Here is a tiny trained network, its code and every weight. The questions are about switching its units off for an input and a target symbol, where a switched-off unit gives its printed mean instead of its output.

import numpy as np


def w(rows, s, z=0):
    codes = np.array(rows[::2]) - 128.0
    scale = np.full(codes.shape[1], s)
    scale[-1] = z or s
    return codes * scale


def f(y):
    return np.maximum(y, 0)


def softmax(a):
    e = np.exp(a - a.max(-1, keepdims=True))
    return e / e.sum(-1, keepdims=True)


def log_softmax(a):
    a = a - a.max(-1, keepdims=True)
    return a - np.log(np.exp(a).sum(-1, keepdims=True))


def net(x, mask):
    ids = ['ΛΞΠΣΦαβγδεζητω'.index(c) for c in x.split()]
    T = len(ids)
    res = E[ids] + P[:T]
    r = res
    for j in range(3):
        rows = slice(2 * j, 2 * j + 2)
        q, k, v = (r @ M[0][rows].T for M in (Q, K, V))
        z = softmax(np.where(np.tri(T) > 0, q @ k.T / 2**0.5, -1e9)) @ v
        o = O[0][rows]
        res = res + np.where(mask[j], z, o[:, -1]) @ o[:, :-1]
    y = f(res @ A[0][:, :-1].T + A[0][:, -1])
    res = res + np.where(mask[3:7], y, B[0][:, -1]) @ B[0][:, :-1]
    return log_softmax(res[-1] @ U[:, :-1].T + U[:, -1])


Q, K, V, O, A, B = {}, {}, {}, {}, {}, {}
E = w([
[86,71,129,97,90],'Λ',
[63,152,134,205,163],'Ξ',
[46,134,190,140,115],'Π',
[121,187,99,185,136],'Σ',
[197,101,46,113,91],'Φ',
[194,106,137,203,147],'α',
[89,189,193,187,130],'β',
[83,137,219,172,123],'γ',
[225,130,174,199,149],'δ',
[138,165,160,255,189],'ε',
[121,72,150,205,157],'ζ',
[144,112,53,216,161],'η',
[144,95,189,110,44],'τ',
[45,194,87,132,59],'ω',
],0.016)
P = w([
[95,139,76,51,135],'0',
[114,124,77,85,115],'1',
[117,107,72,104,100],'2',
[99,94,80,133,78],'3',
[93,84,86,149,59],'4',
[86,68,90,174,40],'5',
[74,69,100,187,17],'6',
[84,54,92,210,2],'7',
],0.0059)
Q[0] = w([
[132,127,123,42,214],'h0',
[113,92,118,161,187],'h0',
[129,195,139,3,180],'h1',
[144,144,109,83,162],'h1',
[131,168,65,95,133],'h2',
[110,79,139,91,100],'h2',
],0.025)
K[0] = w([
[150,161,154,6,225],'h0',
[125,61,100,122,205],'h0',
[141,128,119,28,253],'h1',
[128,170,158,92,183],'h1',
[108,216,26,81,133],'h2',
[139,115,160,80,82],'h2',
],0.018)
V[0] = w([
[149,241,120,144,106],'h0',
[160,134,10,124,79],'h0',
[62,113,114,186,212],'h1',
[66,173,79,96,97],'h1',
[168,141,192,146,177],'h2',
[150,192,67,156,181],'h2',
],0.013)
O[0] = w([
[101,150,180,151,1,105],'h0',
[103,27,127,52,62,199],'h0',
[27,67,132,124,203,62],'h1',
[59,136,172,85,40,181],'h1',
[146,120,206,132,66,65],'h2',
[114,32,112,206,18,4],'h2',
],0.0075,0.0044)
A[0] = w([
[134,127,178,100,198,165],'n0',
[141,100,213,193,136,129],'n1',
[169,101,252,110,166,2],'n2',
[141,123,111,193,103,115],'n3',
],0.017,0.0044)
B[0] = w([
[171,130,205,135,124,233],'n0',
[143,161,22,111,233,254],'n1',
[55,65,67,211,4,198],'n2',
[118,121,193,91,90,218],'n3',
],0.014,0.0087)
U = w([
[145,120,140,44,133,121],'Λ',
[94,127,125,154,122,94],'Ξ',
[104,148,189,153,118,115],'Π',
[120,119,158,176,73,83],'Σ',
[181,100,71,79,85,78],'Φ',
[184,98,102,130,118,142],'α',
[116,190,99,132,108,112],'β',
[115,144,141,254,90,139],'γ',
[167,126,56,185,80,68],'δ',
[136,147,72,117,130,99],'ε',
[174,78,162,195,143,145],'ζ',
[130,26,135,153,114,154],'η',
[233,169,134,168,51,254],'τ',
[94,169,78,100,67,97],'ω',
],0.0079,0.0044)

Each question gives the input, a string of symbols that net reads in full, and the target symbol t.
The units are the heads (2 rows each of Q, K, V and O) and the neurons (one row each of A and B). Each row of codes is followed by its name. A weight is (code - 128) times the scale printed after its matrix; where a second scale follows, it is the last column's (O, A, B and U).
mask holds one flag per unit, heads first, then neurons. A switched-off unit (its flag False) gives its mean, the last column of its rows in O or B, instead of its output. The means were averaged over made-up inputs and are rounded, as every weight is.
A unit's drop is (log p(t) with every unit on - log p(t) with that unit switched off) / (log p(t) with every unit on - log p(t) with every unit switched off).
The circuit of an input: a set's keep is (log p(t) with only the set's units on - log p(t) with every unit switched off) / (log p(t) with every unit on - log p(t) with every unit switched off). Starting from all 7 units, units are removed one at a time, each time the one whose removal leaves the highest keep (on an exact tie, the one counted first), for as long as the keep stays at least 0.8.
circuit, biggest first: the units of the circuit, biggest drop first
unit that matters most: the unit with the biggest drop
k most important neurons: the k neurons with the biggest drops, biggest first
which heads matter: for each layer, one digit per head in row order, 1 if its drop is at least 0.15 and else 0, layers parted by /
drop when u is switched off: that unit's drop, to one decimal
input Ξ η β Π γ γ ω Λ, target ω: circuit, biggest first	(h1, n0)
input Φ τ δ ω δ, target δ: unit that matters most	n1
input ε Σ τ Σ, target τ: circuit, biggest first	(h1, n1)
input Ξ τ Σ ζ β η η, target η: which heads matter	111
input η Λ Π η ε Λ τ η, target τ: which heads matter	010
input Λ γ δ η γ, target η: circuit, biggest first	(h0, h1)
input γ α Φ Σ ε, target ε: circuit, biggest first	(n1, h2, h1)
input Φ β γ Π γ γ, target γ: which heads matter	101
input γ η β Λ τ ζ, target τ: which heads matter	111
input τ Σ ζ ε η β ε, target ε: 3 most important neurons	(n1, n0, n2)
input η β γ, target γ: which heads matter	001
input Λ γ Σ ω γ, target ω: which heads matter	110
input α ε β Λ Λ Π, target Π: 3 most important neurons	(n1, n0, n2)
input γ ζ Φ τ Π, target τ: 2 most important neurons	(n0, n1)
input γ τ τ Λ Λ τ γ, target τ: which heads matter	111
input ε η Ξ, target η: unit that matters most	h0
input α τ Π Ξ α η ω γ, target ω: circuit, biggest first	(h1, n0, h0)
input ζ Ξ Π, target Π: 3 most important neurons	(n0, n1, n2)
input Ξ δ β ω Φ, target ω: which heads matter	110
input Λ Λ η γ Σ τ δ Π, target τ: 2 most important neurons	(n1, n0)
input β τ τ γ, target τ: most important neuron	(n0)
input Ξ ε τ ζ, target τ: drop when n0 is switched off	0.1
input Φ Π τ η γ Λ τ, target τ: drop when h0 is switched off	0.1
input ω η γ α δ Λ γ τ, target τ: drop when h1 is switched off	0.6
input Π ω β δ η Φ Φ ζ, target ζ: drop when h0 is switched off	0.5
